Here is a tiny trained network, its code and every weight. The questions are about switching its units off for an input and a target symbol, where a switched-off unit gives its printed mean instead of its output.

import numpy as np


def w(rows, s, z=0):
    codes = np.array(rows[::2]) - 128.0
    scale = np.full(codes.shape[1], s)
    scale[-1] = z or s
    return codes * scale


def norm(h):
    return h / np.sqrt((h * h).mean(-1, keepdims=True) + 1e-5)


def f(y):
    return y / 2 * (1 + np.tanh(0.7978845608 * (y + 0.044715 * y**3)))


def softmax(a):
    e = np.exp(a - a.max(-1, keepdims=True))
    return e / e.sum(-1, keepdims=True)


def log_softmax(a):
    a = a - a.max(-1, keepdims=True)
    return a - np.log(np.exp(a).sum(-1, keepdims=True))


def net(x, mask):
    ids = ['αβγδεζηθξπσφψω'.index(c) for c in x.split()]
    T = len(ids)
    res = E[ids] + P[:T]
    q, k, v = (norm(res) @ M[0].T for M in (Q, K, V))
    z = softmax(np.where(np.tri(T) > 0, q @ k.T / 2**0.5, -1e9)) @ v
    res = res + np.where(mask[0], z, O[0][:, -1]) @ O[0][:, :-1]
    y = f(norm(res) @ A[0][:, :-1].T + A[0][:, -1])
    res = res + np.where(mask[1:13], y, B[0][:, -1]) @ B[0][:, :-1]
    return log_softmax(norm(res)[-1] @ U[:, :-1].T + U[:, -1])


Q, K, V, O, A, B = {}, {}, {}, {}, {}, {}
E = w([
[134,122,95,150,58,165],'α',
[114,74,87,248,161,84],'β',
[67,79,74,167,93,81],'γ',
[109,147,95,132,135,120],'δ',
[152,142,134,199,140,127],'ε',
[116,131,118,144,156,99],'ζ',
[207,189,136,198,117,153],'η',
[227,69,103,137,162,173],'θ',
[97,144,82,118,71,113],'ξ',
[107,169,104,208,116,181],'π',
[91,108,96,163,108,91],'σ',
[107,150,94,103,95,122],'φ',
[73,79,84,233,95,111],'ψ',
[77,123,76,149,79,132],'ω',
],0.012)
P = w([
[140,141,100,101,150,126],'0',
[86,106,72,121,176,159],'1',
[225,131,51,231,118,182],'2',
[107,143,145,128,119,108],'3',
[84,110,71,113,177,158],'4',
[212,132,101,255,114,133],'5',
[114,133,182,147,118,117],'6',
],0.024)
Q[0] = w([
[158,137,176,185,72,60],'H0',
[119,163,6,146,105,165],'H0',
],0.018)
K[0] = w([
[59,157,249,197,79,143],'H0',
[135,231,30,138,136,32],'H0',
],0.014)
V[0] = w([
[127,68,83,254,193,73],'H0',
[132,68,64,187,8,205],'H0',
],0.013)
O[0] = w([
[34,195,52,148,158,72,254],'H0',
[86,87,4,181,29,218,113],'H0',
],0.018,0.0058)
A[0] = w([
[226,143,199,185,151,117,201],'N0',
[148,226,140,87,60,155,192],'N1',
[157,171,122,166,168,75,178],'N2',
[113,76,100,98,98,149,101],'N3',
[163,128,8,179,140,99,75],'N4',
[82,76,129,114,212,187,133],'N5',
[66,152,214,70,170,127,2],'N6',
[152,114,69,115,141,206,49],'N7',
[123,107,180,97,188,45,57],'N8',
[185,30,119,166,62,222,122],'N9',
[68,104,78,113,167,157,238],'N10',
[148,79,247,85,143,117,163],'N11',
],0.017,0.0074)
B[0] = w([
[20,96,160,148,154,131,230],'N0',
[182,94,173,244,157,117,148],'N1',
[212,135,157,125,38,62,242],'N2',
[107,157,219,168,94,149,153],'N3',
[125,113,166,6,100,214,253],'N4',
[201,141,114,118,85,121,158],'N5',
[57,1,170,159,120,164,163],'N6',
[60,112,121,199,86,112,163],'N7',
[33,117,109,223,153,242,199],'N8',
[127,139,122,88,191,3,239],'N9',
[160,137,213,170,141,108,255],'N10',
[250,147,2,17,71,168,200],'N11',
],0.013,0.012)
U = w([
[97,5,65,135,80,66,73],'α',
[91,197,43,132,176,90,131],'β',
[44,172,115,77,93,174,113],'γ',
[134,6,80,175,134,200,180],'δ',
[113,162,137,230,215,114,114],'ε',
[67,41,132,99,215,113,167],'ζ',
[217,54,190,215,117,168,146],'η',
[210,134,221,81,69,163,104],'θ',
[190,71,122,110,163,61,175],'ξ',
[139,152,171,150,63,239,144],'π',
[149,213,190,103,123,80,86],'σ',
[172,93,84,81,109,157,254],'φ',
[51,125,46,158,125,171,126],'ψ',
[77,42,238,72,59,105,19],'ω',
],0.015,0.0084)

Each question gives the input, a string of symbols that net reads in full, and the target symbol t.
The units are the heads (2 rows each of Q, K, V and O) and the neurons (one row each of A and B). Each row of codes is followed by its name. A weight is (code - 128) times the scale printed after its matrix; where a second scale follows, it is the last column's (O, A, B and U).
mask holds one flag per unit, heads first, then neurons. A switched-off unit (its flag False) gives its mean, the last column of its rows in O or B, instead of its output. The means were averaged over made-up inputs and are rounded, as every weight is.
A unit's drop is (log p(t) with every unit on - log p(t) with that unit switched off) / (log p(t) with every unit on - log p(t) with every unit switched off).
The circuit of an input: a set's keep is (log p(t) with only the set's units on - log p(t) with every unit switched off) / (log p(t) with every unit on - log p(t) with every unit switched off). Starting from the 12 units with the biggest drops (on a tie, the unit counted first), units are removed one at a time, each time the one whose removal leaves the highest keep (on an exact tie, the one counted first), for as long as the keep stays at least 0.8.
circuit, biggest first: the units of the circuit, biggest drop first
most important unit: the unit with the biggest drop
top k neurons: the k neurons with the biggest drops, biggest first
input ε π ψ ζ, target ζ: circuit, biggest first -> (H0 N6 N8)
input γ θ σ ω ε, target γ: circuit, biggest first -> (H0 N4 N8)
input σ ζ ζ, target θ: circuit, biggest first -> (N4)
input π α ξ σ, target σ: top 2 neurons -> (N0 N6)
input δ σ σ η ψ, target δ: circuit, biggest first -> (H0 N8 N11 N6)
input ζ ω φ, target ε: top 3 neurons -> (N8 N4 N0)
input δ ζ ω ξ γ, target δ: top 4 neurons -> (N8 N6 N11 N4)
input ε ζ ψ π δ δ, target φ: circuit, biggest first -> (N4 H0 N9)
input η π π, target ω: circuit, biggest first -> (N0 H0 N4)
input γ σ ω ζ σ η, target ε: top 2 neurons -> (N8 N0)
input ω α θ, target α: circuit, biggest first -> (N9 H0 N7)
input ξ ω σ ω σ ω δ, target δ: circuit, biggest first -> (H0 N8 N6 N11)
input α ε ζ ε π ε, target σ: circuit, biggest first -> (H0 N2)
input ω π π, target α: circuit, biggest first -> (H0 N9)
input δ ζ γ ω θ, target δ: top neuron -> (N8)
input ω ζ δ γ ω ψ, target π: top 4 neurons -> (N4 N9 N11 N0)
input ε α ω ζ γ γ, target ε: top 4 neurons -> (N8 N4 N0 N9)
input ε θ η η, target η: top 2 neurons -> (N1 N2)
input η ζ ω ω ψ β, target α: top 4 neurons -> (N9 N11 N8 N4)
input θ ω θ ω ζ ω ξ, target ξ: most important unit -> N9
